Below is a small trained network, with its code and all its weights. Each question gives an input and a target symbol and asks what happens when units are switched off, that is, made to give their printed mean instead of their output.

import numpy as np


def w(rows, s, z=0):
    codes = np.array(rows[::2]) - 128.0
    scale = np.full(codes.shape[1], s)
    scale[-1] = z or s
    return codes * scale


def f(y):
    return y / 2 * (1 + np.tanh(0.7978845608 * (y + 0.044715 * y**3)))


def softmax(a):
    e = np.exp(a - a.max(-1, keepdims=True))
    return e / e.sum(-1, keepdims=True)


def log_softmax(a):
    a = a - a.max(-1, keepdims=True)
    return a - np.log(np.exp(a).sum(-1, keepdims=True))


def net(x, mask):
    ids = ['ΛΞβγδεθμστφψω'.index(c) for c in x.split()]
    T = len(ids)
    res = E[ids] + P[:T]
    r = res
    for j in range(3):
        rows = slice(2 * j, 2 * j + 2)
        q, k, v = (r @ M[0][rows].T for M in (Q, K, V))
        z = softmax(np.where(np.tri(T) > 0, q @ k.T / 2**0.5, -1e9)) @ v
        o = O[0][rows]
        res = res + np.where(mask[j], z, o[:, -1]) @ o[:, :-1]
    y = f(res @ A[0][:, :-1].T + A[0][:, -1])
    res = res + np.where(mask[3:11], y, B[0][:, -1]) @ B[0][:, :-1]
    return log_softmax(res[-1] @ U[:, :-1].T + U[:, -1])


Q, K, V, O, A, B = {}, {}, {}, {}, {}, {}
E = w([
[119,105,166],'Λ',
[110,115,210],'Ξ',
[30,131,81],'β',
[52,25,97],'γ',
[110,37,164],'δ',
[125,109,212],'ε',
[160,102,246],'θ',
[117,100,205],'μ',
[246,124,91],'σ',
[161,76,73],'τ',
[85,251,125],'φ',
[178,159,16],'ψ',
[239,200,162],'ω',
],0.023)
P = w([
[172,62,83],'0',
[173,82,106],'1',
[167,91,133],'2',
[162,104,157],'3',
[161,112,174],'4',
[153,118,200],'5',
[147,122,217],'6',
[142,121,224],'7',
[138,125,244],'8',
[144,116,251],'9',
[136,116,254],'10',
],0.0081)
Q[0] = w([
[106,119,29],'h1',
[68,194,165],'h1',
[102,162,190],'h2',
[154,183,42],'h2',
[184,167,66],'h3',
[8,82,77],'h3',
],0.015)
K[0] = w([
[122,57,78],'h1',
[150,178,84],'h1',
[108,164,180],'h2',
[214,235,59],'h2',
[141,118,75],'h3',
[5,104,146],'h3',
],0.021)
V[0] = w([
[163,205,73],'h1',
[70,161,146],'h1',
[147,27,102],'h2',
[178,29,2],'h2',
[81,121,83],'h3',
[130,1,75],'h3',
],0.0065)
O[0] = w([
[253,188,102,114],'h1',
[103,88,211,79],'h1',
[72,191,211,190],'h2',
[91,163,205,199],'h2',
[60,100,211,4],'h3',
[24,7,187,141],'h3',
],0.0045,0.0035)
A[0] = w([
[202,118,212,142],'n1',
[90,107,16,69],'n2',
[54,66,71,38],'n3',
[186,181,92,6],'n4',
[31,187,2,155],'n5',
[155,41,157,149],'n6',
[186,65,188,76],'n7',
[58,28,65,212],'n8',
],0.0099,0.012)
B[0] = w([
[90,172,77,254],'n1',
[110,48,107,131],'n2',
[84,253,123,141],'n3',
[56,54,177,154],'n4',
[86,85,79,192],'n5',
[119,172,78,202],'n6',
[86,65,111,175],'n7',
[199,111,172,227],'n8',
],0.011,0.0098)
U = w([
[235,55,172,126],'Λ',
[113,88,144,146],'Ξ',
[115,94,120,75],'β',
[56,155,189,164],'γ',
[54,139,142,254],'δ',
[105,92,136,152],'ε',
[5,49,95,78],'θ',
[109,34,170,237],'μ',
[120,96,122,52],'σ',
[114,98,118,57],'τ',
[27,155,66,157],'φ',
[156,24,51,86],'ψ',
[223,179,111,203],'ω',
],0.012,0.0044)

Each question gives the input, a string of symbols that net reads in full, and the target symbol t.
The units are the heads (2 rows each of Q, K, V and O) and the neurons (one row each of A and B). Each row of codes is followed by its name. A weight is (code - 128) times the scale printed after its matrix; where a second scale follows, it is the last column's (O, A, B and U).
mask holds one flag per unit, heads first, then neurons. A switched-off unit (its flag False) gives its mean, the last column of its rows in O or B, instead of its output. The means were averaged over made-up inputs and are rounded, as every weight is.
A unit's drop is (log p(t) with every unit on - log p(t) with that unit switched off) / (log p(t) with every unit on - log p(t) with every unit switched off).
The circuit of an input: a set's keep is (log p(t) with only the set's units on - log p(t) with every unit switched off) / (log p(t) with every unit on - log p(t) with every unit switched off). Starting from all 11 units, units are removed one at a time, each time the one whose removal leaves the highest keep (on an exact tie, the one counted first), for as long as the keep stays at least 0.8.
units of the circuit, in order: the units of the circuit, biggest drop first
which heads matter: for each layer, one digit per head in row order, 1 if its drop is at least 0.15 and else 0, layers parted by /
drop of u: that unit's drop, to one decimal
input σ τ ψ σ Λ θ, target θ: units of the circuit, in order -> [n7, n1]
input ω Ξ ψ ψ Λ γ ε δ ω φ τ, target Λ: which heads matter -> 100
input γ σ ε, target γ: which heads matter -> 010
input σ ψ γ Λ, target γ: units of the circuit, in order -> [h2]
input δ ψ φ θ, target φ: which heads matter -> 000
input μ μ ω δ μ ω σ ψ ω ψ ψ, target ψ: units of the circuit, in order -> [n5, n1]
input τ μ θ Λ, target Λ: which heads matter -> 110
input θ δ θ σ β ψ γ ω Λ, target ω: which heads matter -> 101
input ψ ω φ ψ γ θ ω ε μ, target ω: units of the circuit, in order -> [h3, h1]
input ε θ φ τ Λ θ σ ε, target φ: units of the circuit, in order -> [n1, n8]
input φ ε β σ ω ω β μ ω ω Λ, target ω: which heads matter -> 001
input θ ψ δ σ τ, target Λ: units of the circuit, in order -> [n8, n1]
input Ξ σ σ ε ψ ω ε ψ Ξ, target ω: drop of h1 -> 0.1
input θ τ γ μ, target γ: drop of n5 -> 0.3
input θ ψ Λ, target Λ: drop of n8 -> 0.4
input ψ ω μ, target ω: drop of h3 -> 0.4
input μ γ Ξ ε φ ω θ, target ω: units of the circuit, in order -> [h3]
